Small tables with named rows and columns. After each table, cells are looked up by row and column.

bok:
cols = zita, loruno
vadigo: [-20439, -20695]
mim: [51713, -22205]
bikirat: [-53385, 4530]
lopudep: [-15670, -53950]
buso: [-76778, 17790]

loruno of vadigo is -20695
loruno of buso is 17790
loruno of lopudep is -53950
loruno of mim is -22205
zita of bikirat is -53385
zita of lopudep is -15670
zita of vadigo is -20439
loruno of bikirat is 4530
zita of mim is 51713
zita of buso is -76778

vaf:
	ledigot	lam	lup	nep	gugirur	muz	gof	nav	nidamo	folod
rel	-17.758	7.533	-49.867	-48.191	-42.753	25.123	-22.687	17.371	67.986	-60.866
saf	-37.552	8.478	59.656	-32.777	-55.000	-49.131	12.833	-1.031	1.464	13.492
bufi	29.006	10.382	33.721	48.412	40.440	-23.464	-15.945	36.926	-22.330	51.067
bobir	43.464	-26.157	50.718	33.989	36.503	-8.777	-53.668	11.575	-35.420	41.286

bobir, nep: 33.989
rel, gof: -22.687
rel, folod: -60.866
rel, lam: 7.533
rel, muz: 25.123
rel, ledigot: -17.758
bobir, ledigot: 43.464
bufi, nidamo: -22.330

fadi:
         lupodo   vop   dun   gaz  dizek   non  rokito
rom        -0.3  -0.1   0.3  -0.1   -0.2   0.3     0.0
bifav       0.0   0.2   0.0   0.3    0.4   0.2     0.1
toso        0.4   0.1   0.2  -0.2    0.2  -0.3     0.3
kitibem    -0.2  -0.5   0.4   0.7    0.2   0.0     0.1
tuf        -0.4  -0.5   0.1   0.4    0.1   0.6    -0.3
kof         0.4  -0.3   0.0   0.0   -0.2   0.1     0.2
fip         0.6   0.1  -0.6   0.4    0.5   0.6     0.2
dosevu      0.7   0.5   0.1  -0.3    0.3  -0.3     0.6
lup        -0.3  -0.4   0.5   0.7    0.0   0.1     0.1
pamu        0.3   0.3   0.0  -0.4    0.2   0.0     0.2
sezeran     0.3   0.1   0.0   0.0   -0.1  -0.1     0.1
zevizig     0.4   0.6   0.1  -0.4   -0.3  -0.2     0.2
fesi       -0.4  -0.6   0.4   0.5    0.2   0.3    -0.1

dun of fip is -0.6
lupodo of fesi is -0.4
rokito of sezeran is 0.1
vop of bifav is 0.2
dizek of sezeran is -0.1
non of fesi is 0.3
dizek of dosevu is 0.3
vop of fip is 0.1
vop of sezeran is 0.1
rokito of rom is 0.0
rokito of fip is 0.2
non of fip is 0.6
lupodo of kitibem is -0.2

tenob =
         tezipek  zanozi  tufef  zunir   piz   vol  mozu
vurapuf     3.54    7.32   6.69   5.17  7.18  4.58  5.34
dokopi      5.84    4.44   9.71   3.38  7.82  5.45  5.17
nezaz       5.17    6.68   4.14   5.91  7.92  0.40  2.30
sinov       5.81    7.73   5.41   5.06  3.51  3.85  0.79

What is the tufef of sinov in tenob?
5.41
What is the vol of dokopi in tenob?
5.45
What is the zanozi of nezaz in tenob?
6.68
What is the tufef of vurapuf in tenob?
6.69
What is the zunir of sinov in tenob?
5.06
What is the tufef of dokopi in tenob?
9.71
What is the vol of nezaz in tenob?
0.40
What is the piz of nezaz in tenob?
7.92
What is the piz of sinov in tenob?
3.51
What is the zanozi of sinov in tenob?
7.73
What is the zunir of nezaz in tenob?
5.91
What is the tezipek of sinov in tenob?
5.81
What is the zunir of vurapuf in tenob?
5.17

num =
	gotafa	tavip	savo	sonifam	nel	mut	sor	pobob
pofod	-548	-135	117	60	-287	11	587	144
pav	-379	-213	314	-517	-425	170	541	603
sav	-441	-207	373	-391	-510	124	323	759
rebun	-376	-149	-257	-107	-113	-44	512	-429

What is the pobob of pav in num?
603
What is the savo of pofod in num?
117
What is the tavip of pav in num?
-213
What is the mut of pav in num?
170
What is the sonifam of sav in num?
-391
What is the mut of rebun in num?
-44
What is the savo of pav in num?
314
What is the gotafa of pav in num?
-379
What is the tavip of rebun in num?
-149
Row with the largest sor: pofod

Table nudid
	vasupom	zos	tam	kega	lilemi	tek	pok	vor
vid	-387	392	-43	-12	-339	9	658	214
dun	-541	48	-291	18	-90	248	639	215
pezi	796	285	574	228	319	-39	-340	67

dun, tek -> 248
vid, tam -> -43
vid, kega -> -12
dun, tam -> -291
pezi, vor -> 67
pezi, vasupom -> 796
pezi, tam -> 574
pezi, kega -> 228
dun, pok -> 639
pezi, lilemi -> 319
vid, zos -> 392
dun, vor -> 215
vid, lilemi -> -339
dun, vasupom -> -541
pezi, pok -> -340
vid, tek -> 9
vid, pok -> 658
dun, kega -> 18
vid, vasupom -> -387
Row with the largest lilemi: pezi

tolibu =
	lofan	mul
sig	669	652
nata	490	662
lef	189	816
bef	600	640
sikil	330	603
dova	151	998
finires	529	824
zimume	580	645
fod	569	600
gib	357	967
zapoz	462	508
kig	729	568

What is the mul of gib in tolibu? 967
What is the lofan of sig in tolibu? 669
What is the mul of dova in tolibu? 998
What is the mul of sig in tolibu? 652
What is the lofan of kig in tolibu? 729
What is the lofan of nata in tolibu? 490
What is the mul of finires in tolibu? 824
What is the mul of nata in tolibu? 662
What is the mul of fod in tolibu? 600
What is the mul of sikil in tolibu? 603
What is the mul of zapoz in tolibu? 508
What is the lofan of fod in tolibu? 569
What is the lofan of zapoz in tolibu? 462

dok =
fields: zibikul, mozu, buv, vok, monusos
zef: [6489, 2067, 2876, 4013, 5057]
pag: [3725, 1324, 3373, 1792, 2183]
vab: [4044, 2399, 3224, 1912, 3038]
zuk: [-3372, -7894, -5873, 2208, -3780]
pudanul: [-941, 3460, -353, -157, 1375]
vokevuf: [-346, -602, 5560, -2259, -3207]
dezi: [-1638, 2042, -156, -573, -66]
tik: [-696, 3891, 663, -573, 1256]
dus: [4826, -647, 3014, 3041, 2245]
sez: [4044, 1838, 4870, 1160, 1908]

What is the zibikul of dus in dok? 4826
What is the buv of vokevuf in dok? 5560
What is the mozu of pag in dok? 1324
What is the zibikul of sez in dok? 4044
What is the monusos of vab in dok? 3038
What is the vok of sez in dok? 1160
What is the vok of vokevuf in dok? -2259
What is the buv of vab in dok? 3224
What is the mozu of vokevuf in dok? -602
Row with the largest zibikul: zef

